Rows are numbered. After the first four, each row is followed by the numbers of the three nearest rows among all rows above it, by straight-line distance, nearest first.
1: [ 68.8  13.2  38.3   2.4  11.2  16.2   9.9   1.9  10.5  16.5  26.6   6.5
   2.4  -8.3  -5.7   3.1   1.0   7.2  -3.6  -9.4   4.9  12.6   3.7   0.6
  10.4   6.5  -2.6   0.1  13.0   5.6  -4.6  10.8  -4.8  -0.9  -5.6 -10.4]
2: [-10.2  -3.1  -9.9   7.9 -14.4   1.5  -5.1  -1.6  -6.8  -8.6   1.7  17.8
   0.8  -5.3   1.0   0.7 -14.0  -1.8   5.2  10.1  37.9  -7.4   1.3  34.3
  21.4   5.8  63.1  31.8  36.0  30.0   0.3  48.3  30.0  34.8  52.4   5.4]
3: [ -4.3  27.0   4.6  -6.8   9.8  15.0  16.9   2.7   1.3   3.1  14.9  27.3
  25.7  36.6  36.5  34.3  12.7   6.4  33.6  19.0  32.5  19.9  17.0  18.4
  14.1   5.6  28.2   7.1   7.3  17.1   6.9  33.8   9.4   9.6 -15.9   3.6]
4: [-9.5  6.8 -3.2  9.7 -8.3  3.2  3.5  0.4  3.8 -4.3  4.5 -1.9 13.9 19.1
  1.0  6.2  6.6  0.4  9.8 20.7 30.2  7.7  4.7 32.9 32.1 28.3 66.3 32.7
 19.8 55.4  2.1 44.6  6.4  8.5 21.5  2.7]
5: [ 78.1  19.6  32.5  13.0   5.1  14.9   9.2   4.4  10.0   8.7   7.8  10.7
   4.5  20.3  -2.6  -4.9   5.0  -2.9   2.0  10.8 -16.2  -3.8 -15.5  -3.8
  -8.9  -2.7   7.4  -4.6  -2.0  -9.0   5.0  -4.9 -15.4  -2.4 -21.7  -4.4]	1 3 4
6: [ -2.1  12.2 -10.8   4.5 -13.2  -4.3  14.0 -10.8   3.9   7.3   8.8  23.7
  20.6   8.7   9.4  32.3   3.9  15.9  14.9  18.8  25.6  19.9  13.0  32.1
  22.3  15.9  54.0  26.0   7.8  20.7   8.5  27.8   3.8  11.6   2.1  -5.2]	4 3 2
7: [15.2  7.4 12.7  1.2 -4.2 14.9  8.9  2.5  7.1 20.2 19.1  4.2 17.0 21.8
 34.4 24.4  2.0 23.2 34.1  9.4 41.1  6.1 10.8 38.1  7.8 -0.1 21.7 17.1
  9.9 28.6  3.3  2.1 12.9  5.9  0.1 -4.1]	3 6 4
8: [ -7.8   3.4  -4.0  10.3   2.5   0.6  14.9  12.6  15.3  15.3  17.0  29.0
  27.5  36.6  39.6  29.1   0.1   5.1  27.8  21.9  43.1   7.0  19.1  21.3
  18.3  14.8  19.1  -2.9  -4.9   5.1  -0.5   7.3  -9.8 -10.5  -1.1 -22.7]	3 7 6
9: [ 53.6  21.5  35.1   7.5  17.3  19.8  26.6   0.3  12.1  15.9  18.0  26.6
  24.0  22.1  19.1   9.9   5.6  -9.1  -8.8   4.1  -3.8   7.1 -12.1 -21.3
   8.6 -12.0   0.1   8.1   4.3   0.1  -3.5  18.7 -25.4   2.8   2.1  22.3]	5 1 3
10: [  1.5 -17.7  11.7  13.7   5.6   1.4   1.3  -2.8   4.7 -12.3   4.5  -6.7
  -3.1   4.5  -2.4  -3.7  -9.3  -7.4   6.3   1.5  12.8   0.5  -7.5  16.9
   2.1   2.7  -1.0  -3.9  21.8  24.7   2.0  25.8  30.8  15.8  67.7  16.1]	2 4 7
11: [ 61.2  10.3  38.9  18.6  31.4  21.8  16.2  -1.6   9.0  14.6   4.6  12.2
  10.1   6.4  -4.4   8.1   5.1  -1.4  -2.7  11.9  -2.0  -7.7  -5.0   3.5
 -11.4 -11.8   2.5  10.4 -15.2  -8.8  21.4   3.0   0.4  15.3 -12.9  -8.2]	5 1 9
12: [ 62.8  13.2  32.8  18.3   9.9  29.0   2.4  15.9   5.5   9.0  13.0   4.4
   5.2  15.4  -4.3   1.4   7.0   0.6  -0.7  -1.2  -6.0   5.0   3.4  -5.0
  12.7   0.4  -0.8 -11.5  -9.0   7.7   7.9  -4.7  -1.0   6.4   8.3  -2.7]	1 5 11
13: [-12.4   4.7  -3.0   2.5  -1.5   6.2  -7.9  19.4  -7.6  19.0   4.9  12.6
  18.8  28.6  27.8  22.3  10.7  12.4  36.4  28.8  29.3  15.6  12.7  27.1
  30.1  -5.8  46.8  10.1  12.1  16.2 -11.9  28.5 -20.5   1.6  -7.1   9.9]	3 6 8
14: [  7.6  -4.7   6.0  -1.5  -0.5 -10.5   0.0 -13.3  -1.3  -2.1   6.8  15.0
  -1.0   3.2  -0.5  16.1   7.5   7.8   2.3  22.3  37.8  11.5  16.3  36.2
  22.5  14.5  58.4  28.1  44.5  41.0  13.9  26.1  12.1  36.2  60.0   8.4]	2 4 6
15: [ 10.0   0.3   2.8  -2.0   5.9   0.9  -7.3   6.6  -1.7  -7.5 -19.8  10.4
  -9.5   6.8  -0.9   8.8  -9.5 -10.3 -10.0 -20.6   3.3  -2.4  -6.0   5.0
  14.2   6.0   8.1  22.5   1.2  26.4   6.4  31.0  18.2  29.1  51.5  28.7]	10 2 14
16: [-4.3 10.7  0.7 -0.7 -6.0 -3.5 23.2  6.3  0.3  4.9  4.5 20.1 14.7 18.7
  4.2 21.4 10.7 -2.4 36.1 29.3 51.0 22.4 18.7 50.8 34.1 15.6 44.2  9.6
 24.4 29.9  0.8 13.2 11.4 -3.8 24.8 10.4]	6 4 13
17: [-14.2  10.9   6.7  -2.4   8.8  -6.7  -3.3   1.3   0.2 -12.8   4.9 -25.2
   1.6  -0.7   9.5  -5.0 -13.8  -3.8 -13.3   6.3   0.6   4.4  -4.4   7.5
  -8.5  -1.8  30.4   3.2  21.3  37.2   5.6  14.3  -1.5  22.1  73.5  21.1]	10 15 14
18: [  9.8  -5.4   4.2   0.4   6.6 -18.9  -6.8  -9.5   8.3   0.2  11.3  15.9
  -8.2  11.3  -4.1  -3.6   2.4   8.1   2.6  -0.4   1.8  15.9   9.1  35.9
   1.2  15.3   6.0  12.3  23.5  24.8   0.2  43.5  40.7  36.7  91.6   9.9]	10 15 14
19: [ -7.4   8.1  -2.4  -6.3  10.4   4.3  -3.4 -13.2  -6.1  -1.9  -4.2  -8.0
  10.6   4.0  -8.8   0.0   3.6   3.4   4.5   3.8   5.7   5.6   4.9   9.7
  16.7  10.0  42.4  28.0  28.1  53.5  12.8  56.6  32.1  38.2  61.8  23.6]	2 14 15
20: [ 14.9  11.9  20.3  -6.0   4.8  25.3  13.9  14.3  30.4  25.4  26.4  19.1
  50.0  32.9  36.1  26.2   3.5  14.6  20.5   8.8  26.9   7.5   9.3  21.6
  16.6  13.6   0.1  -7.6  -1.1  15.0   5.6  -2.1 -17.2  -0.1   5.7  10.7]	8 7 3
21: [ 70.9   5.3  44.5  18.2   9.9  18.7  -0.5  11.1  19.3  21.5   3.4   6.1
  11.7   4.3 -10.5  -4.0  -7.7 -14.3   4.1  14.6 -15.4  -2.5   5.8   0.5
 -12.5   3.1   2.8   1.4 -32.2   8.8   4.8  -6.5  -8.9   6.1  -0.7   0.0]	12 11 5
22: [ -1.2  17.3 -10.0   8.6   0.9   9.8  -4.7   1.7   9.7   6.1  23.5  14.8
  24.5  20.6  27.4  24.5  12.1  20.8  25.7  17.6  28.2  15.0   2.9  32.0
  12.6  -8.1  25.5  14.6  14.2   5.2  -7.7  11.0   6.5  -2.1  10.0   6.8]	7 13 3
23: [-2.4  1.2 -8.3  4.0  4.2  6.3  5.8 -0.1  8.3 12.3  1.4 11.4 23.0 14.8
  9.0 14.5  0.2 -7.4 30.9 16.5 35.3  0.5 14.8 37.1 24.2 17.1 51.1 31.2
 30.2 43.5  8.2 29.5 14.4 14.3 33.6 13.9]	4 16 14
24: [-0.9  9.5  6.3 -5.3 -7.7  4.9 -2.2  7.4 12.0  3.3  7.5 12.3 12.1  3.7
  6.9  2.6  3.4 13.6 29.0 15.3 23.9 -1.2 22.7 52.6 20.0 23.1 55.2 33.2
 33.8 54.1 -5.8 29.1 21.9 25.6 36.3  2.6]	23 4 14
25: [  1.4  -4.7  -4.8   0.2  -6.9  -2.5  -0.5  -9.7  13.1  11.1  -4.4  -9.1
  -8.4  -6.3   4.9  -2.5 -12.2  17.6   1.2   9.7 -10.4  -3.1  11.7  20.0
   8.4  10.6  -1.2  -1.3  37.8  -1.1  16.1  22.4  39.4  32.4  48.5  15.2]	10 18 15
26: [ 77.8   0.6  18.1  21.0  18.6  26.1  27.8  22.0  23.0  14.6  14.4  15.8
  -2.4  16.3  37.1   8.5 -20.5  -4.2  -3.4  -7.6   0.3 -11.7  -5.0   5.4
   1.5  -5.2   9.1  -5.5 -16.7  11.7   0.3  -2.4  -6.8  -4.2   0.1   6.7]	12 5 21
27: [-18.6 -10.5  -7.8   9.7   6.7  12.6   2.2  16.1  10.1  -1.5  -8.9  14.2
  10.2  20.3  25.4  34.0  14.6  14.8  42.7  16.9  46.5  17.6  10.1  43.4
  19.8  10.4  34.9  15.3  17.3  28.1   8.6  19.1  12.2  18.3  16.1   2.2]	16 23 22
28: [-4.3  0.6 12.8 -4.8 -3.2  0.3  3.9 -1.4  4.1 14.6  4.1  0.8  0.6 19.0
  8.2 13.7 13.6  8.1 21.3 42.3 36.0  9.7  9.5 49.3 19.2 12.0 52.0 24.2
 31.3 33.1  6.9 32.3 29.5 10.1 26.7  9.9]	23 24 16
29: [ 10.1   8.1  20.1  -0.4  19.6  24.8  20.8   6.9  22.0   6.2  22.6  36.9
  34.1  35.3  22.2  29.7   9.6   9.2  15.6  24.0  29.6  11.7  11.5   3.3
   9.7   3.6  17.2   9.3   0.2   7.5  -3.0   3.1 -17.9  -2.8 -10.9   2.9]	20 8 3
30: [  3.3  -3.1 -13.9   6.8   3.8  11.3   9.1  -1.7  -8.1  -8.4   7.6   3.0
   2.7  -6.1  -3.3  -3.3 -12.4  -6.9  -8.1 -13.5  13.1   1.0 -10.7  11.5
  14.7  -2.0   6.2   0.0   3.3  24.7   2.5  41.4   9.5  21.5  67.6  22.1]	10 15 17
31: [ 99.9  21.5  28.5   9.0   8.9   3.3  -0.3  15.4  -1.5  21.5  14.3  -7.7
   5.7   3.7  -2.2   2.4  -5.3   9.6  -3.0   3.5  -3.0   0.5   6.5   0.8
  -6.7   4.2 -17.0  -6.1   2.1  -3.4  -3.0  -3.3  -9.7  -4.4  -2.5   0.6]	1 5 12
32: [-5.0 -1.2 -6.4  5.8 -3.9  2.4  2.5  3.7 -5.8 17.1  2.3  0.8 -2.0  1.5
  5.4 -2.0  3.6 -3.7  4.5  2.5  5.5  0.7  5.1  2.1 10.3 -5.3 18.5  1.1
 19.3 16.1  0.4 28.5 13.6 24.7 63.0 31.3]	30 10 15
33: [ 45.6  24.6  40.1  24.0  22.9  21.9  24.7  12.8  11.1  15.4   4.8  16.0
   4.6   8.7  18.4  -8.1   0.2   6.6  14.3 -13.8   3.3  16.5   7.2  15.7
  -2.2  -9.1  -6.6  -2.0  23.6 -11.2  13.7 -17.4  -1.3   7.0  13.7 -13.1]	12 1 11
34: [  6.8  -0.2  -5.2   2.7  -6.2  -3.5  -2.4  -0.9 -17.3 -15.5  11.5   3.1
   4.8   0.2   4.4  -7.2  -9.9   0.4  -2.3   3.2  15.2  12.4  17.7  15.6
  20.0   2.0  50.5  25.8  33.6  52.9  -8.6  59.8  32.8  37.7  67.1  19.7]	19 2 14
35: [ 34.3  14.1  35.5   5.4   2.4  17.0  21.3  11.7  34.0  11.2  21.7  22.5
  35.0  18.8  39.5  26.0   1.2  -2.6  16.0   7.8  10.7  -2.0   4.2   2.9
  -9.6  13.9  -9.6  19.5 -10.3   4.5   3.2  18.9 -13.3   1.9   1.9  -4.6]	20 29 9
36: [ -7.5  12.2 -14.4  -4.9   1.1   6.9   2.8   0.3   9.7   6.7   5.6   6.9
   7.0   7.6  18.0  16.9  14.2  25.2  21.6  23.5  45.1   4.9  22.1  50.7
  30.0  13.1  32.6  15.7  15.6  12.5  -2.3   0.5   5.7  12.6   9.0   4.7]	22 27 16
37: [ 33.5  13.2  34.7   9.6  13.6  37.8  26.5   8.3  15.3  23.8  25.1  29.8
  17.3  40.6  18.9   9.9 -11.5   2.2  12.3   8.9  -0.7   1.3  -3.2 -17.0
   1.8  -1.5  15.6   7.8 -19.2   3.3  -2.4  -3.4 -29.1 -20.2  -8.7  10.5]	9 29 35
38: [ -1.1   0.5  11.3   3.9  -4.6  10.0   5.4  10.6  22.2  24.0  20.6  24.4
  29.4  30.7  40.0  37.3   4.1  -2.4  33.1  18.0  24.8   4.1  13.9  20.0
   9.9  -4.9   3.0  -0.4   3.0  11.7  -6.3  10.0 -11.1   3.9   2.7   7.8]	20 8 29
39: [ 12.2   1.3  -1.7   6.0   0.0  -3.2  10.6  -3.1  -5.4  -4.0   5.6  11.8
 -11.1   6.8  -9.2   8.3   0.2  -1.2  25.0  15.8  21.6  14.6  11.5  40.1
  27.6  21.0  59.9  13.1  38.6  36.7   6.6  37.7  26.7  39.1  66.8  15.0]	14 2 34
40: [12.4  6.0 11.7  7.6  0.8  8.7  4.6 -0.1 19.9 29.8 19.2 33.0 29.8 24.9
 40.7 25.4  1.3  5.3 24.2 21.6 34.3  0.1  4.3 10.8  4.9  7.9 15.5  0.0
  8.6 -2.5 -6.5 11.9  7.5  3.2  1.0 -8.9]	38 8 29
41: [ -5.7  12.0  -9.4  -4.4 -11.7  -4.1  -7.5  -3.3  -1.6   9.0   2.9  14.3
  10.3  15.2   6.0  24.2   3.6   1.4  19.0  20.2  24.3  23.9  16.4  27.2
  33.4  24.6  78.7  38.2  21.4  31.8   0.6  49.2  10.7  17.3  17.4   6.4]	4 6 23
42: [ -9.6   0.7 -11.5  -2.8  11.1  -9.3  -2.0  17.6  -4.1   6.3   1.5   3.5
 -10.9   2.4  -0.1   7.9  -1.7   5.4   5.8  11.5   3.6  -7.5  -3.9 -10.1
   9.1  13.1  26.2  24.9  20.0  32.1  12.1  56.9  29.2  33.2  80.2  16.6]	19 32 15
43: [-19.7   1.0 -15.1   7.2  16.8  16.1  -6.2  -7.1  -9.7   4.9  13.9   1.4
  17.1  11.2  -0.3  14.3   7.2   9.7  20.0  26.4  26.0   6.5  24.5  44.0
  31.6  11.9  58.1  48.6  13.4  53.0   4.7  30.5  22.8  24.5  32.2  24.3]	23 4 24
44: [ 13.6  -2.6   6.6   4.8   7.7  15.6  18.2   5.3  20.1  18.2  22.8  29.1
  18.8  28.0  59.4  24.7  17.8  13.1  17.6  18.3  38.3  -1.1   9.5  16.6
  12.8   6.8  22.0  10.1  -7.9   4.8  -1.6  11.0  -6.5 -12.5 -13.1  -1.5]	40 8 29
45: [ -8.9   3.4 -10.3   5.2  -0.4   3.1   2.0   6.9 -11.6   4.8  -6.1   8.2
  -6.9  20.2   8.5   6.9   9.0  -7.4   1.8 -11.7  16.5  14.1  -4.1   4.8
  12.2   0.1  21.2   7.6   5.8  40.4  -2.0  32.4  31.3  35.8  62.0  36.6]	32 15 30
46: [-2.4  9.3  4.2  1.6 -1.2 14.5  9.0 12.1  8.9  6.4 14.0 17.8 19.1 26.6
 25.1  8.1 16.1 42.4 41.3 26.0 32.5 -5.9 15.3 44.9 14.3 12.8 16.6  6.9
 26.2  6.5  0.5  4.0  2.4  9.4  7.4 -9.9]	36 7 22
47: [ 56.9   8.7  23.5  -0.2  -1.1  17.5   8.8   3.2   3.8  -7.9  -0.6   3.7
  11.6   6.5   8.2   8.6  11.6  -0.8 -10.9   6.8   7.4 -18.4  -7.6  -4.8
  -2.2 -10.6   6.0   0.1  -9.4  -6.8   8.5   9.1  -4.3   2.4  10.0  -1.5]	12 11 5
48: [ 18.5  12.6  12.5   7.1  14.9  21.4  13.6   6.7  30.9  16.8  23.6  32.6
  20.8  36.7  34.2  23.0   4.6  -0.2  19.1   8.5  16.0   5.0  -5.4  -2.9
  -4.7   5.2   9.7 -10.9 -20.0   2.7  -3.0   5.0 -10.6  -5.2   9.7  -6.6]	29 40 35
49: [  5.0   0.0   2.7   5.5  11.4   0.2  12.3  11.0  -3.6   4.4  -0.8 -10.5
  -3.5 -17.9   0.7  -5.1 -15.0  -1.0   1.3  13.1   3.9   5.1  -7.2   6.7
  -6.3  -4.6  20.8  -0.2   2.0  13.0   5.2  30.7  16.5  28.7  48.4  26.8]	32 30 10
50: [68.5 25.1 49.9  3.9 15.6 23.3  7.7  3.2  6.2 13.2  7.5 -6.5 -5.1 -9.9
  6.8  0.1 -7.4  6.3 -3.8  4.1  8.9 -7.2 12.5  0.2 -7.1  7.0  5.7  6.6
 19.9 -4.1  3.4 -9.4  0.4 -5.0  7.0  6.1]	1 31 12
51: [ -4.7   7.2 -11.9 -13.8   1.9  11.0  -6.8   5.4   9.0   5.1   4.7  -2.5
   4.4   3.1  10.3  17.2   6.8  11.0  17.7  20.4  33.5  16.3  17.9  52.5
  32.5  28.3  62.6  32.0  36.0  42.6   2.9  37.7  10.9  23.7  48.6  12.4]	24 23 14
52: [ -3.7   6.9   4.0   8.3   0.3   1.9  -6.4  13.5 -11.9  -3.6  -0.7  16.4
   7.9  15.9   7.5  14.1 -15.7   6.6  21.8   2.7  39.3  26.5  15.1  28.1
  20.1  17.3  53.6  24.7  24.0  40.3  -4.0  33.4  15.2  21.3  20.4  25.7]	23 41 4
53: [ 50.1   3.4   4.6   0.8  -7.9  -5.9  11.8   3.6  -3.5   1.8  14.1  -1.4
  -3.1  -6.2   7.1 -11.1  10.2   9.0  -0.3   9.5  -9.1  -7.1   0.2  -9.1
   2.0  -2.1  10.9  -0.4   6.8  -1.0 -10.0 -12.1  -0.6  -4.2  16.4  21.7]	47 12 50
54: [-11.4   8.5  -3.6   1.3  -6.8  10.0  -6.5   2.6  -6.9   2.5   9.8  25.6
  26.4  37.8  35.1  21.2  -7.2   1.1  25.6  14.8  38.0   2.8  11.9  36.0
  34.4  -1.8  43.8  20.8   6.0  30.5   2.2  18.0 -17.1   9.0  18.3  -1.7]	13 22 6
55: [ -2.4  -6.5  -0.5   1.0  14.7  12.1   1.7   6.6   1.0  10.0  18.3  33.0
  32.8  28.5  45.9  45.5  10.8  13.5  32.1  24.3  34.0   4.0  21.5  23.4
  20.0  14.0  18.4  17.4  -5.7   2.2   7.4  -1.1 -10.1  -7.8  11.5  -2.3]	8 44 38
56: [ 13.6  -4.6  -2.6   5.8  -5.7  -2.4   0.2  17.2   6.6   0.2   2.4  -2.2
  -2.5   1.6  12.0  -6.7   5.7 -10.2  -0.6  11.2  -3.6   4.1  -8.1   6.4
   4.2  -7.6   3.7  11.4  11.1  22.2  -5.6   5.3  30.8  34.3  47.4  14.7]	32 49 10
57: [ 20.0   2.5  11.1  10.5  15.8  31.1  19.4  16.7  10.6  31.1  13.4  46.3
  27.4  21.7  40.7  19.2   7.1  15.2  13.7   8.4  29.8  11.8   4.7  -3.7
   5.0  -6.7   8.2  -4.5 -10.6  11.9   3.9  -5.6  -5.3   5.8   4.3   5.8]	48 29 40
58: [ 28.6   8.2  39.3   5.7  24.1  32.5  33.6  20.1  19.7  25.8  14.6  34.1
  33.2   6.7  23.6  13.1  11.6   4.3  11.0  -0.9   4.8   3.2  -5.9 -29.2
  12.5   3.6  20.9   2.5   2.2  -7.6 -12.5  -5.5  -5.8  -2.6  -1.8  -2.7]	37 57 9
59: [-3.2 -3.5 10.2 -2.8  3.1 -2.7 12.1 -7.2 -3.1 -2.4  5.5 -2.8  3.0  6.9
 -2.1  6.2 12.6 15.3 10.0 14.8 17.5 14.4 15.5 39.0 17.6 20.6 58.4 26.4
 41.9 47.0  8.2 45.1 36.5 24.0 53.0 21.0]	39 14 19
60: [ 22.3   5.9  19.4  24.4  16.0  37.7  18.9  12.1  24.5  25.6  14.9  33.3
  11.0  32.3  29.1  13.0  21.3  -1.8   4.1   3.5  14.2  10.1 -10.0  -6.4
  11.8  -3.0  24.0   3.9 -25.1  -6.9   2.4   2.2  -8.2 -13.4  -8.0  10.8]	48 37 57
61: [  5.4  -1.2  16.8  -3.0   8.2  15.4  20.8  -3.3  18.3  20.1  22.8  25.8
  30.0  22.9  41.3  31.2  14.7   4.5  18.2  28.7  20.5  12.1  -4.1  31.5
  -1.2  12.9  10.7   5.3   4.0  16.2   8.1  -4.3   7.2  16.6  -5.2 -11.0]	40 38 44
62: [ 22.7   4.9  29.5  17.9  22.7  32.7  31.4   4.7  39.9  15.5  12.8  16.8
  22.8  25.3  15.7  10.9  16.4  12.2  20.8  13.8  79.1  -4.1  12.5  13.9
  -1.6 -13.6  -5.4   7.5  -5.0   1.4   5.5   4.6   0.8   4.2   8.5 -11.1]	29 57 40
63: [-12.5  -2.9  -3.8   1.8  10.8  -1.8   5.0  -2.4  -1.4  -9.2   9.3  23.3
  26.9  15.6  17.4  12.3   2.3   7.1  25.7  28.1  58.2  14.5  17.2  42.9
  28.3  12.9  45.3  22.7  27.3   9.5 -12.8  24.8  11.6   3.2   6.8   2.7]	16 36 27
64: [ 61.1  16.5  33.8  12.6   7.7  26.4  18.0  13.6  23.5  -2.8  -2.6  10.3
  -9.2  10.8  14.4 -20.7  -1.9   2.9  -9.1  10.2  -0.1   0.9  -4.5   0.1
  -2.9   9.4  17.7  -4.5  -2.4  10.8  -2.2   1.9  10.1  11.0  16.7 -13.5]	12 47 50
65: [ 12.9   1.8  25.1   1.1  21.5  26.8  18.9  26.5  12.3  25.4  16.9  24.3
  27.5  16.9  56.7  16.4  11.7   7.1   8.5  19.2  34.7  13.6  -3.1   6.7
   6.6  -3.9 -12.9   1.0 -21.7   4.5   4.2   7.0  -7.8  -8.0  -5.5  -9.5]	57 44 48
66: [ 57.6  18.6  23.8   8.1  21.8  22.7  16.2  12.9   5.5   9.5  11.3  11.3
   2.0  14.8  -0.7  22.6 -11.9  -4.3 -10.1  -0.3  -7.1   7.2  -8.4  -4.5
  10.5 -10.1  12.4  -4.3 -21.2  12.1   1.9  12.0  -9.1 -13.8   7.8  -6.2]	12 47 26
67: [  4.2   4.9  -8.3  16.8   1.3   5.4   9.7  -4.1 -11.0   2.9  -1.7  -0.8
  -2.6  -2.9   7.9   2.9   4.5 -15.4   8.6  -3.6  14.4   2.1   2.0  11.1
  11.7   2.6   1.0   8.4  16.0  13.3   1.9  38.4  37.3  26.6  63.2  19.7]	32 30 10
